Here is a tiny trained network, its code and every weight. The questions are about switching its units off for an input and a target symbol, where a switched-off unit gives its printed mean instead of its output.

import numpy as np


def w(rows, s, z=0):
    codes = np.array(rows[::2]) - 128.0
    scale = np.full(codes.shape[1], s)
    scale[-1] = z or s
    return codes * scale


def f(y):
    return y / 2 * (1 + np.tanh(0.7978845608 * (y + 0.044715 * y**3)))


def softmax(a):
    e = np.exp(a - a.max(-1, keepdims=True))
    return e / e.sum(-1, keepdims=True)


def log_softmax(a):
    a = a - a.max(-1, keepdims=True)
    return a - np.log(np.exp(a).sum(-1, keepdims=True))


def net(x, mask):
    ids = ['ΓΔεηλμξψω'.index(c) for c in x.split()]
    T = len(ids)
    res = E[ids] + P[:T]
    u = 0
    for l in range(2):
        r = res
        for j in range(2):
            rows = slice(3 * j, 3 * j + 3)
            q, k, v = (r @ M[l][rows].T for M in (Q, K, V))
            z = softmax(np.where(np.tri(T) > 0, q @ k.T / 3**0.5, -1e9)) @ v
            o = O[l][rows]
            res = res + np.where(mask[u + j], z, o[:, -1]) @ o[:, :-1]
        u += 2
        y = f(res @ A[l][:, :-1].T + A[l][:, -1])
        res = res + np.where(mask[u : u + 12], y, B[l][:, -1]) @ B[l][:, :-1]
        u += 12
    return log_softmax(res[-1] @ U[:, :-1].T + U[:, -1])


Q, K, V, O, A, B = {}, {}, {}, {}, {}, {}
E = w([
[104,108,182,179,192,114,145,83],'Γ',
[164,43,101,108,92,137,129,120],'Δ',
[114,99,100,131,139,122,113,58],'ε',
[138,175,175,253,151,137,130,110],'η',
[95,147,98,194,128,147,36,67],'λ',
[176,119,123,237,57,155,154,132],'μ',
[148,137,208,139,77,176,155,89],'ξ',
[130,171,125,161,110,202,116,89],'ψ',
[142,139,183,211,180,105,193,87],'ω',
],0.018)
P = w([
[85,179,78,125,129,93,127,58],'0',
[130,75,204,62,194,138,129,199],'1',
[95,139,135,72,67,165,57,142],'2',
[166,112,130,174,152,68,111,113],'3',
[185,115,137,87,123,199,82,114],'4',
[203,122,153,160,106,126,107,79],'5',
[244,131,117,150,150,118,116,87],'6',
[247,105,149,96,109,207,113,83],'7',
],0.011)
Q[0] = w([
[253,130,120,126,151,140,78,40],'L0H0',
[81,121,58,79,125,60,143,230],'L0H0',
[103,192,121,116,138,62,94,216],'L0H0',
[115,165,72,73,213,221,124,194],'L0H1',
[254,49,181,166,200,253,151,64],'L0H1',
[174,72,91,128,190,92,81,149],'L0H1',
],0.0076)
K[0] = w([
[139,137,134,88,69,128,183,26],'L0H0',
[144,61,149,135,149,168,92,239],'L0H0',
[168,1,144,131,79,155,144,204],'L0H0',
[112,118,100,134,150,33,181,137],'L0H1',
[236,144,96,148,125,105,118,58],'L0H1',
[119,163,129,188,63,133,163,76],'L0H1',
],0.0088)
V[0] = w([
[152,159,37,150,142,76,178,124],'L0H0',
[84,147,192,217,184,67,48,105],'L0H0',
[92,138,113,125,207,200,200,170],'L0H0',
[94,254,179,120,82,244,165,184],'L0H1',
[210,121,214,196,63,159,213,78],'L0H1',
[73,42,186,75,67,104,176,92],'L0H1',
],0.0075)
O[0] = w([
[228,207,14,159,136,86,54,141,145],'L0H0',
[151,156,175,50,102,94,172,73,225],'L0H0',
[158,167,58,103,149,192,136,79,85],'L0H0',
[96,148,88,43,102,255,202,124,141],'L0H1',
[152,163,161,79,184,187,110,142,254],'L0H1',
[226,65,135,239,221,169,99,156,105],'L0H1',
],0.0099,0.0089)
A[0] = w([
[85,200,123,194,192,190,103,145,199],'L0N0',
[150,193,223,190,31,129,58,165,244],'L0N1',
[155,15,14,96,146,124,95,108,253],'L0N2',
[1,166,201,62,79,134,103,108,186],'L0N3',
[220,166,85,161,99,84,187,116,178],'L0N4',
[163,75,247,12,130,29,94,120,137],'L0N5',
[132,239,125,165,30,112,159,128,83],'L0N6',
[140,200,220,110,97,45,156,165,152],'L0N7',
[198,88,151,171,142,140,145,69,162],'L0N8',
[40,187,166,147,160,69,145,108,139],'L0N9',
[95,98,75,78,201,92,37,58,153],'L0N10',
[109,38,142,121,244,207,109,9,251],'L0N11',
],0.006,0.0029)
B[0] = w([
[165,7,156,148,253,164,149,201,167],'L0N0',
[161,66,142,50,115,166,117,232,248],'L0N1',
[159,204,156,202,198,188,153,164,140],'L0N2',
[124,90,99,99,78,111,189,123,227],'L0N3',
[205,205,127,97,121,198,53,141,169],'L0N4',
[73,146,80,154,72,113,113,105,252],'L0N5',
[168,135,37,151,99,135,135,137,174],'L0N6',
[125,51,83,88,150,55,90,112,211],'L0N7',
[92,148,135,145,119,155,56,110,199],'L0N8',
[165,125,127,171,167,156,117,99,156],'L0N9',
[121,74,135,153,123,224,84,67,162],'L0N10',
[92,147,194,85,163,211,105,141,254],'L0N11',
],0.0062,0.0083)
Q[1] = w([
[100,189,111,133,179,22,255,59],'L1H0',
[137,85,131,105,70,189,110,111],'L1H0',
[123,87,97,123,138,85,184,156],'L1H0',
[117,129,70,207,138,131,192,165],'L1H1',
[162,158,229,114,153,84,144,104],'L1H1',
[78,217,154,141,130,137,89,121],'L1H1',
],0.0067)
K[1] = w([
[139,42,63,64,167,157,100,205],'L1H0',
[173,141,65,52,230,89,136,215],'L1H0',
[2,68,163,83,170,84,121,5],'L1H0',
[154,17,91,132,53,181,185,226],'L1H1',
[132,150,48,103,70,190,87,74],'L1H1',
[109,141,107,222,84,138,208,94],'L1H1',
],0.0047)
V[1] = w([
[109,160,125,166,208,27,186,79],'L1H0',
[28,2,192,147,154,123,139,164],'L1H0',
[68,225,136,91,83,129,137,10],'L1H0',
[228,123,102,211,107,112,45,110],'L1H1',
[188,91,38,66,34,143,171,181],'L1H1',
[188,185,158,112,211,86,213,163],'L1H1',
],0.0075)
O[1] = w([
[216,150,92,138,224,98,106,86,1],'L1H0',
[184,52,33,151,89,154,66,142,44],'L1H0',
[130,190,245,186,88,160,124,38,198],'L1H0',
[158,254,47,143,173,110,127,183,150],'L1H1',
[20,196,90,83,89,210,50,46,43],'L1H1',
[116,163,153,64,252,58,102,34,66],'L1H1',
],0.0074,0.0094)
A[1] = w([
[122,52,70,59,110,182,75,185,251],'L1N0',
[118,156,96,154,164,121,156,254,149],'L1N1',
[165,43,30,144,136,129,245,151,190],'L1N2',
[107,156,130,184,110,24,148,188,118],'L1N3',
[106,203,81,136,116,131,164,147,132],'L1N4',
[143,181,207,44,85,95,117,192,161],'L1N5',
[180,154,34,86,105,36,156,122,116],'L1N6',
[96,144,196,149,148,165,68,79,104],'L1N7',
[97,178,158,90,186,40,162,184,26],'L1N8',
[67,146,84,101,135,166,17,34,39],'L1N9',
[128,107,193,153,93,90,154,192,81],'L1N10',
[132,171,173,162,107,154,154,154,206],'L1N11',
],0.0067,0.0022)
B[1] = w([
[88,76,102,134,118,157,188,83,229],'L1N0',
[116,116,102,99,133,195,155,44,196],'L1N1',
[168,200,190,28,43,62,151,101,174],'L1N2',
[100,119,57,148,102,119,123,91,169],'L1N3',
[101,60,136,80,97,157,19,107,168],'L1N4',
[136,37,53,186,170,1,134,113,253],'L1N5',
[116,137,138,123,85,70,135,131,164],'L1N6',
[223,196,51,185,145,160,129,194,224],'L1N7',
[145,125,191,154,146,171,22,102,180],'L1N8',
[151,146,42,118,184,89,140,161,182],'L1N9',
[96,51,52,153,125,166,97,155,193],'L1N10',
[79,164,166,140,194,105,145,184,215],'L1N11',
],0.006,0.016)
U = w([
[138,74,99,208,143,101,158,178,61],'Γ',
[129,69,52,59,184,111,151,80,170],'Δ',
[143,85,58,135,169,151,71,202,177],'ε',
[100,122,116,94,141,130,199,118,249],'η',
[99,100,128,115,66,81,83,149,45],'λ',
[2,80,83,75,205,92,105,203,132],'μ',
[177,49,134,144,137,152,133,102,108],'ξ',
[134,133,134,106,153,220,153,219,144],'ψ',
[168,84,154,60,160,132,62,120,87],'ω',
],0.0063,0.0016)

Each question gives the input, a string of symbols that net reads in full, and the target symbol t.
The units are the heads (3 rows each of Q, K, V and O) and the neurons (one row each of A and B). Each row of codes is followed by its name. A weight is (code - 128) times the scale printed after its matrix; where a second scale follows, it is the last column's (O, A, B and U).
mask holds one flag per unit, layer by layer, with each layer's heads first. A switched-off unit (its flag False) gives its mean, the last column of its rows in O or B, instead of its output. The means were averaged over made-up inputs and are rounded, as every weight is.
A unit's drop is (log p(t) with every unit on - log p(t) with that unit switched off) / (log p(t) with every unit on - log p(t) with every unit switched off).
The circuit of an input: a set's keep is (log p(t) with only the set's units on - log p(t) with every unit switched off) / (log p(t) with every unit on - log p(t) with every unit switched off). Starting from the 12 units with the biggest drops (on a tie, the unit counted first), units are removed one at a time, each time the one whose removal leaves the highest keep (on an exact tie, the one counted first), for as long as the keep stays at least 0.8.
units of the circuit, in order: the units of the circuit, biggest drop first
most important unit: the unit with the biggest drop
k most important neurons: the k neurons with the biggest drops, biggest first
k most important neurons of layer l: the k neurons of layer l with the biggest drops, biggest first
which heads matter: for each layer, one digit per head in row order, 1 if its drop is at least 0.15 and else 0, layers parted by /
input Γ λ λ, target Γ: units of the circuit, in order -> [L1H1; L0H1]
input Γ μ ξ Δ, target ψ: units of the circuit, in order -> [L0H1; L0N2; L0N7]
input Δ Δ ω μ λ ω, target Δ: units of the circuit, in order -> [L1H0; L0H1; L0H0; L1N0]
input ε ξ ξ Δ ε μ Δ, target ε: units of the circuit, in order -> [L1H1; L0H1; L0H0]
input Δ η ξ ξ ψ, target Δ: most important unit -> L1H0
input ξ Δ ω η η, target Δ: which heads matter -> 01 / 10
input ε ξ μ Γ ξ Γ Δ, target ε: units of the circuit, in order -> [L0H1; L1H0]
input Γ ξ ε Δ η, target Γ: 2 most important neurons of layer 1 -> [L1N4; L1N5]
input Γ Γ μ μ ω, target μ: units of the circuit, in order -> [L1H0; L0H1; L1N7; L0N1]
input ξ Γ ω ε, target ξ: which heads matter -> 10 / 11
input η ω Δ, target η: which heads matter -> 11 / 10
input ω Δ ε μ, target ω: which heads matter -> 10 / 11
input λ ε ξ ψ ω ψ ψ ξ, target η: which heads matter -> 01 / 10
input η ψ ψ Γ λ ω, target η: units of the circuit, in order -> [L1H0; L0H1; L0H0]
input ε ψ ψ λ ε Δ Γ η, target ε: which heads matter -> 11 / 01
input λ ξ μ ε Γ ω η ω, target λ: most important unit -> L0H0
input ξ ξ Γ, target ξ: which heads matter -> 10 / 11
input ξ ε Γ Δ λ, target ξ: 3 most important neurons of layer 0 -> [L0N4; L0N0; L0N11]
input Γ μ λ ξ μ ψ ε, target Γ: which heads matter -> 11 / 11
input ξ λ λ λ ε ξ Γ, target ψ: most important unit -> L1N5
input μ ξ λ μ, target μ: which heads matter -> 10 / 11
input ε μ Γ μ λ ξ, target λ: 2 most important neurons -> [L1N2; L1N6]
input Δ ψ ξ ξ, target Δ: 2 most important neurons -> [L1N1; L0N2]
input ξ ξ λ, target ξ: which heads matter -> 11 / 11
input Δ η Γ λ ψ Γ, target Δ: which heads matter -> 11 / 10
input Γ ε λ λ ψ ψ, target Γ: which heads matter -> 11 / 11
